The rows lie along a hidden order. The number after each row says roughly how far along it the row is, from 0 to 10. A new part has a new order.
(in the rows, 128 means zero)
[145  96 190 128 144 116 114 114  88 160  51 131 166 130 117 113 130 171
 139 144 128 132 104 136 136 141 152  61 129 122 104 125 156 123  93 141
 150  72 165 153 110 131 120 153 149 128 118 165]
2
[138 164  55 170 118 139 153 152 164 103 227 124  99 100 157 128 114 114
 124  97 148 108 141 111 146 127 129 225 126 118 153 255 123 138 199 125
  87 227  34 110 146 113 130 110 107 142 140 103]
9
[135 133 114 159 123 131 148 141 140 131 181 117  93 113 134 118 122 136
 141 105 133 125 141 121 163 150 139 179 134 122 122 255 144 142 169 112
 120 179  73 129 163 108 136 127 114 129 135 131]
6
[141 120 154 158 136 120 127 135 105 148 130 119 120 122 130 113 112 160
 150 117 123 134 113 123 147 142 157 120 135 119 102 236 148 138 140 100
 110 124 122 147 156 118 132 144 138 136 128 142]
4
[136  98 168 125 137 122 135 115 112 154  84 130 149 125 112 110 136 161
 136 127 141 121 126 139 159 159 141 103 135 124 120 156 154 123 116 159
 162 110 125 137 120 111 122 140 125 115 122 169]
4
[147 116 166 151 141 118 118 129  97 151 101 123 140 124 129 113 117 166
 146 129 123 134 104 127 141 137 158  93 131 119 103 201 149 133 121 114
 118 105 135 151 137 125 127 149 148 138 124 147]
4
[132 140  78 144 115 141 162 137 166 117 203 129 106 108 135 124 135 118
 121 100 159 107 155 123 163 151 116 211 129 125 157 232 135 130 181 162
 139 207  46 107 132 105 127 111  96 120 136 130]
8
[128 121 117 138 121 134 158 129 152 134 159 125 109 116 122 117 141 132
 131 108 150 113 158 130 174 165 125 177 135 126 139 217 146 131 163 155
 158 182  67 120 141 103 130 123  97 112 132 146]
6
[132 124 127 149 124 131 151 135 139 137 163 121 102 118 127 115 128 137
 140 107 137 122 146 126 168 157 135 170 135 124 126 244 145 137 161 128
 138 167  73 126 153 108 134 122 110 121 132 141]
6
[135 143  85 156 119 138 157 143 158 117 203 124  98 109 142 124 128 125
 128 103 148 113 148 119 160 146 125 208 129 122 145 252 127 138 181 134
 121 208  51 114 145 109 132 115 105 128 137 134]
8
[146 102 183 136 145 117 117 118  92 156  68 129 160 126 122 112 125 168
 141 139 130 131 105 133 141 139 155  70 129 120 107 144 154 125 101 140
 139  82 158 150 118 129 121 150 147 131 121 159]
3
[136 109 158 141 136 122 133 125 113 150 108 124 132 123 120 110 128 160
 144 121 134 126 120 132 161 157 147 116 136 122 115 206 150 130 131 134
 141 123 116 140 137 113 128 139 126 123 125 156]
4
[139 115 154 151 136 121 130 129 106 148 115 122 128 123 125 111 120 159
 148 118 127 131 117 128 154 147 152 116 135 121 107 217 151 134 135 117
 125 121 117 143 146 116 129 142 133 129 126 148]
4
[146 112 171 150 142 117 118 127  96 151  94 124 143 124 126 113 117 165
 146 130 125 134 103 128 142 137 158  90 130 119 104 185 151 131 105 120
 120 103 142 150 132 125 126 148 143 136 123 149]
4
[135 142  89 158 119 136 155 142 155 117 205 122  94 109 141 123 126 123
 129 102 146 115 147 118 162 147 128 202 129 122 144 251 137 138 173 131
 120 199  52 116 150 109 133 118 105 129 137 122]
8
[158 125 178 170 149 113  97 138  79 147  99 117 141 125 143 117  97 172
 156 136 101 152  79 118 118 109 179  68 126 114  79 221 148 141 113  73
  77  86 169 169 150 140 131 161 173 160 124 128]
2
[138 158  62 166 118 139 152 151 160 108 226 124  95 104 154 128 115 120
 127  99 145 112 143 112 149 131 129 221 126 119 148 255 126 138 194 122
  93 221  40 112 149 113 131 112 108 142 140 105]
9
[135 121 140 154 130 126 139 135 124 144 147 118 109 122 126 115 122 149
 146 111 129 129 131 125 162 152 147 146 137 122 115 244 150 138 151 114
 126 152  90 136 158 110 134 135 120 127 130 142]
5
[141 120 153 158 136 121 127 134 107 147 128 119 121 122 129 114 116 160
 149 115 123 132 114 125 152 140 156 121 135 120 104 231 149 137 137 105
 113 124 117 144 152 118 132 142 135 135 128 143]
4
[145 108 168 145 144 118 118 123  98 152  88 126 149 124 125 113 121 167
 144 132 127 132 106 130 142 139 157  86 131 119 107 173 152 130 113 128
 133 101 142 150 129 125 124 149 147 134 122 151]
3
[130 125 121 146 124 132 155 133 142 133 168 122 101 117 125 116 133 137
 138 107 143 119 148 126 171 162 131 171 134 124 131 237 145 136 163 137
 144 161  74 123 152 105 133 125 104 119 132 141]
6
[135 147  85 160 119 137 154 146 152 116 209 122  93 108 144 124 123 125
 131 101 143 117 144 116 156 143 132 202 129 121 138 255 135 141 188 122
 112 205  53 118 154 112 134 118 106 133 139 117]
8
[135 124 130 154 128 127 144 137 128 137 161 118 102 119 127 114 122 144
 146 108 130 127 135 124 163 154 144 152 137 122 118 230 147 139 157 113
 124 155  80 136 160 110 135 131 118 127 132 142]
5
[132 154  50 146 115 141 164 140 179 105 202 137 122 100 146 124 127 113
 108  99 170  90 151 120 156 136 111 237 127 119 176 218 117 125 189 178
 120 227  21  96 115 105 121 101  94 126 138 126]
10
[149 109 199 155 147 114  93 129  66 159  78 114 141 136 128 122 113 172
 160 146  93 160  89 125 111 119 171  42 127 125  70 162 157 139  90  72
 111  53 204 175 153 149 134 165 174 147 122 139]
0
[136 124 143 160 130 124 137 137 123 142 149 116 106 120 129 115 118 149
 150 110 126 131 127 123 160 149 151 145 136 122 111 252 148 141 152 105
 114 147  97 138 163 112 135 140 124 131 131 138]
5
[143  97 206 134 146 115 103 119  74 161  55 120 153 139 117 120 128 170
 151 150 107 151 101 133 121 134 159  43 128 128  82 121 160 130  82 108
 143  44 199 167 132 142 128 159 162 133 119 154]
0
[145 102 204 142 146 115  99 122  71 160  58 118 149 138 120 121 123 172
 154 150 101 155  96 131 123 131 163  39 128 127  77 134 159 132  83  95
 132  49 207 171 138 144 131 160 166 138 119 152]
0

New part:
[102 102 101 121  87 134 114  88 129 168 122 170 116 126 140 173  58  90
 136 153 184 117 127  86 127 143 101 115  81 141 104 120 151  79 142 111
 159  92 160 122 107 139 170 129 117 153  65 116  74 130 225 133 162 174
  98  98 108  88 133 112 144 131]
9
[110 174 195 108  89 101 127 112 167 109 138 210 128 119 131 169 192 134
 104 110 165 103 162 129 172 114 158 144 153 111  93 122  96 153 141 113
 116 139 164 131 108 138  85  91 150  99  87 112 147 141 177 149  96 151
 168 114 161 124 138 109 125 130]
4
[ 72 126 146 106  76  98 125 109 153 141 136 186 119 132 128 173  88 113
 117 138 184  99 134 109 153 118 119 123 117 127  93 117 122 113 126 122
 147 113 150 120 111 140 139  97 142 130  61 116 123 134 192 134 121 155
 104 118 135 113 139 115 132 140]
7
[183 116 110 125 163 167 122 111 105 134 133  95 116 149 124  85 165 120
 149 121 100 145  67 142 135 133 120 125 134 134 139 134 155 128 145 139
 101 139 184 138 106 107 130 155 123 132 149 131 104 147 131 172 183 157
 134 113 142 147 149 163 126 102]
3
[125 120 113 115 136 157 126 110 121 127 168 109 146 128 129  73 139 135
 139 147 131 154  89 146 106 141 157 122 119 138 130 148 119 120 120 139
 113 111 159 141  74 121 156 144 140 125 147 154 107 130  91 151 123 142
 127 123 119 136 115 128 129 125]
3
[109 162 191 108  78  91 120 123 137 126 128 216 114 118 122 170 192 111
  90 120 136 116 178 126 160  90 146 139 159 104 102 126 116 167 148 111
 126 174 149 119 175 141 108  88 168  88  75  56 143 124 200 174 109 172
 153  99 197 122 147 120 115 147]
5
[124  62 121 141 155 154 131 122 125 131 105  82  68 166  97 138 138 113
 140 125  47 107  38 113 138 126 100 107 122 133 123 123 186 107 176 137
 126 175 198 115 151 102 105 131 128 144 114 110 112 153 180 169 239 159
 102  94 158 161 169 148 115  99]
6
[172 154 149 104 125 145 119 112 125 128 174 140 151 122 140  80 168 133
 119 148 154 140 124 156 135 118 161 142 153 125 131 154 113 155 135 147
 111 115 162 141  99 131 149 128 152 114 150 122 102 139 103 149  91 148
 141 121 137 119 119 129 127 129]
2
[169  50 123 132 157 145 126 142 123 145  75 111  79 173 114 151 145  96
 135 118  93 120 105 121 121 125 100 128 137 107 151 126 185 126 175 140
 127 169 161 119 188  88 134 141 128 143 116  77 102 146 189 147 202 141
 111 115 153 145 178 139 125  96]
4
[ 36 147 144 120  70 107 130 114 136 131 162 157 126 113 126 155  87 126
 110 155 134 106 113 102 146 120 129 104  94 141  83 119 104 118 104 111
 148 109  96 122  97 163 142  87 144 118  74 132 162 119 140 132  85 149
 104 101 111 114 109 106 135 157]
8
[ 18 149 143 127  76  87 133 116 141 132 155 146 115 124 118 179  84 119
 110 143 124 106  94  85 160 118 118 103  96 142  70 112 101 121 117 101
 151 114 100 118 115 166 109  82 144 119  63 132 174 112 161 147  91 159
 106 102 119 125 107 109 132 169]
10
[ 97  81 106 123  79  94 123 105 120 162  95 171 115 146 138 191  41  89
 122 121 210 129 177  98 120 136  79 123  92 132 104 105 145 100 127 115
 163 105 134 121 120 117 173 120 136 150  53 123  79 106 235 129 151 129
 105 131 104 113 149  86 146 144]
9
[127  68 103 121 125 165 120  96 165 152 133 106 104 154 124  93  94  96
 152 156 104 105  44 102 122 150 116 114  92 133 131 134 182 106 182 139
 142  99 179 118  96 115 162 133  89 153  87 149  90 156 208 149 200 166
  69  92 127 117 157 141 140 100]
6
[104 123 139 132  79  86 126 123 146 141 101 176 109 139 126 232 107 101
 110 128 184 104 174  90 137 116  75 138 137 123 102 114 108 128 144 106
 157 123 131 118 162 132 127 108 141 129  78  89 119 124 211 143 106 127
 126 136 134 108 145  99 126 165]
9
[151 178 168  83  87 105 111  99 163 136 140 217 149 115 147 123 195 115
 120 129 188  97 168 141 167 111 184 155 141  95 118 130  97 145 132 120
 102 109 162 136  78 128 105  91 132 101  63 120 141 140 177 146  88 191
 164 116 176 115 131 148 139 112]
0
[179 121 147 134 135 119 134 174 104 133  99  94 120 153 114  92 151 127
 125 112  96 131 131 133 149 102 107 144 170 118 158 142 138 160 135 157
 111 166  85 116 245 123 135 129 126 131 176  72 136 123 131 131 153 103
 109 148 146 146 159 136 118 133]
4
[226 132 152 141 159 121 132 170  92 117 114 113 146 140 130 139 157 133
 111 101 141 163 179 162 100 102  96 160 169 103 154 131 106 185 100 155
 121 167  77 132 219 116 174 155 152 106 184 108 138 121  73 104  71  79
 146 186 133 151 142 129 120 139]
2
[ 10 181 165 115  78  95 130 127 153 120 161 156 129 100 109 139 133 140
 100 137  89 105 124 107 173 110 173 116 106 136  84 133  94 137 125 106
 124 130  80 114 128 169 101  75 144 116  72 111 184 123 135 131  80 171
 123  93 145 131  98 113 121 161]
6
[124 180 163  85  91 133 110  63 182 125 160 213 151 112 137 122 171 111
 127 138 152  90 100 116 176 133 173 131  90 122  84 119 121  97 160  98
 116 100 237 136  40 124 103  89 135 114  34 132 125 166 209 157 120 227
 150  74 163 122 124 150 144 110]
3
[ 84 150 153 123  62  72 126 111 141 142 111 197 113 118 122 252 109 102
 113 124 171 102 173 100 141 114  82 138 136 118  88 113 105 148 139  96
 144 128 132 118 159 135 133  94 145 111  50  75 136 127 213 138 104 150
 132 127 155 109 148  86 123 166]
9
[144 192 155  96  88 131 114  81 167 124 168 189 142 105 149 127 149 123
 130 140 191  92 112 122 165 139 163 138 117 120 103 119 105 116 132 109
 123  91 191 145  42 132 127 102 132 108  78 128 129 153 159 153  95 177
 146  96 129  91 121 131 147 123]
3
[198  77 129  91 150 160 111  93 154 147 100 155 106 157 137  97 187  85
 129 126 161 158 157 123 114 121 171 146 128  94 141 136 166 132 178 135
 114 129 173 133 104  96 145 126 125 120  87 151  86 133 204 162 163 192
 144 119 163 144 141 160 139  94]
1
[  1 154 119 109 119 138 124  90 157 113 176 158 132 113 139 117 118 139
 132 151 165 103  99 134 127 147 163 120 100 141  93 129 106 102 128 118
 132  76 193 144  13 133 111 119 142 123  89 177 124 144 113 133 109 146
 137  94 114 111  95 124 137 118]
4
[163 195 153 107  88 113 119 102 150 132 158 182 171  94 154 104 145 126
 121 141 194 111 159 126 147 128 166 146 137 115 114 131  85 150  87 118
 130  85 108 142  90 152 146 108 131 109  99 147 148 131  97 117  41 136
 145 124 121  82 101 118 148 136]
2
[ 80 125 114 109  65 128 116  80 147 162 134 165 110 122 127 165  78  93
 130 156 153 104  96  73 168 141  96 111  77 142  89 131 142  72 170 100
 144  93 194 116  85 139 122 105 117 152  34 116  96 144 248 151 159 197
  95  74 126 109 137 122 138 130]
10
[152 111 103 154 174 162 136 164  83 124 140  33 129 134 121  82 128 136
 138 130  75 140  85 134 106 133 113 121 134 140 161 140 141 138 118 155
 125 139  88 131 170 128 137 162 124 135 199 130 136 123  55 125 146  89
 110 133 104 140 122 126 124 131]
4
